Here is a tiny trained network, its code and every weight. The questions are about switching its units off for an input and a class, where a switched-off unit gives its printed mean instead of its output.

import numpy as np


def w(rows, s, z=0):
    codes = np.array(rows[::2]) - 128.0
    scale = np.full(codes.shape[1], s)
    scale[-1] = z or s
    return codes * scale


def f(y):
    return y / 2 * (1 + np.tanh(0.7978845608 * (y + 0.044715 * y**3)))


def log_softmax(a):
    a = a - a.max(-1, keepdims=True)
    return a - np.log(np.exp(a).sum(-1, keepdims=True))


def net(x, mask):
    res = np.array(x, float).reshape(1, 6) / 4 @ E
    y = f(res @ A[0][:, :-1].T + A[0][:, -1])
    res = res + np.where(mask, y, B[0][:, -1]) @ B[0][:, :-1]
    return log_softmax(res[-1] @ U[:, :-1].T + U[:, -1])


A, B = {}, {}
E = w([
[119,7,92,68,199,188],'x0',
[159,145,165,220,182,126],'x1',
[8,99,107,195,147,123],'x2',
[101,148,37,97,101,214],'x3',
[124,160,132,56,184,249],'x4',
[99,142,182,52,126,63],'x5',
],0.012)
A[0] = w([
[109,54,215,122,70,87,153],'N1',
[99,185,126,230,131,87,176],'N2',
[191,55,211,128,73,32,159],'N3',
[131,217,40,153,83,112,254],'N4',
[162,150,115,111,184,209,226],'N5',
[94,40,252,72,112,143,208],'N6',
[99,82,175,163,154,158,133],'N7',
[208,180,118,128,188,230,180],'N8',
[102,174,153,191,106,44,118],'N9',
[147,110,111,18,132,131,135],'N10',
[45,5,104,181,180,206,176],'N11',
],0.011,0.0066)
B[0] = w([
[130,200,93,135,196,55,189],'N1',
[71,103,182,205,106,145,213],'N2',
[205,157,70,184,127,21,226],'N3',
[82,158,128,133,19,205,197],'N4',
[160,105,178,82,154,214,202],'N5',
[102,181,96,55,250,65,197],'N6',
[150,70,125,145,150,107,163],'N7',
[218,105,183,168,125,196,208],'N8',
[87,151,194,193,53,137,208],'N9',
[130,216,79,46,132,144,194],'N10',
[101,34,104,152,148,101,255],'N11',
],0.012,0.019)
U = w([
[63,166,100,14,210,148,15],'0',
[211,127,211,130,186,199,33],'1',
[85,143,26,45,26,225,127],'2',
[62,29,51,163,197,151,149],'3',
[6,182,222,198,68,129,216],'4',
[178,176,128,179,114,31,253],'5',
],0.013,0.0054)

Each question gives the input, the list of numbers given to net, and the class t.
The units are the neurons (one row each of A and B). Each row of codes is followed by its name. A weight is (code - 128) times the scale printed after its matrix; where a second scale follows, it is the last column's (A, B and U).
mask holds one flag per neuron, in row order. A switched-off neuron (its flag False) gives its mean, the last column of its row in B, instead of its output. The means were averaged over made-up inputs and are rounded, as every weight is.
A unit's drop is (log p(t) with every unit on - log p(t) with that unit switched off) / (log p(t) with every unit on - log p(t) with every unit switched off).
The circuit of an input: a set's keep is (log p(t) with only the set's units on - log p(t) with every unit switched off) / (log p(t) with every unit on - log p(t) with every unit switched off). Starting from all 11 units, units are removed one at a time, each time the one whose removal leaves the highest keep (on an exact tie, the one counted first), for as long as the keep stays at least 0.8.
units of the circuit, in order: the units of the circuit, biggest drop first
unit that matters most: the unit with the biggest drop
top k neurons: the k neurons with the biggest drops, biggest first
drop when u is switched off: that unit's drop, to one decimal
input [-6,-3,-2,2,-7,4], class 4: unit that matters most => N9
input [-6,-5,5,-5,-1,8], class 5: top 3 neurons => N3; N1; N6
input [1,-5,-4,-5,1,-5], class 1: units of the circuit, in order => N1; N11
input [0,0,0,3,5,3], class 1: top 3 neurons => N8; N5; N4
input [5,-7,2,0,7,-7], class 1: top 2 neurons => N8; N5
input [-7,-4,-5,-5,-3,-4], class 4: top 2 neurons => N9; N4
input [-5,-1,1,-1,-4,7], class 4: top 3 neurons => N9; N2; N4
input [-1,-5,3,1,6,-3], class 2: top 2 neurons => N3; N2
input [0,1,3,-6,-2,-8], class 4: top 2 neurons => N2; N9
input [2,1,-7,6,3,8], class 0: top 2 neurons => N10; N6
input [0,-1,7,-1,-2,8], class 5: top 2 neurons => N1; N4
input [-2,7,6,5,5,-4], class 1: top 3 neurons => N8; N5; N6
input [-1,3,4,6,3,5], class 2: top 2 neurons => N9; N2
input [-6,2,-5,8,5,3], class 2: units of the circuit, in order => N4
input [7,-7,5,7,3,2], class 0: top 3 neurons => N10; N6; N2
input [3,-8,-2,-6,6,-4], class 0: top 2 neurons => N6; N10
input [6,1,-4,8,2,-4], class 1: drop when N8 is switched off => 1.0
input [8,2,-5,-8,7,6], class 0: drop when N6 is switched off => 0.9
input [-3,1,2,-6,4,4], class 5: drop when N4 is switched off => 0.2
input [-7,-1,-7,3,-5,0], class 4: drop when N6 is switched off => 0.0
input [-4,6,4,-7,-8,-3], class 4: units of the circuit, in order => N9
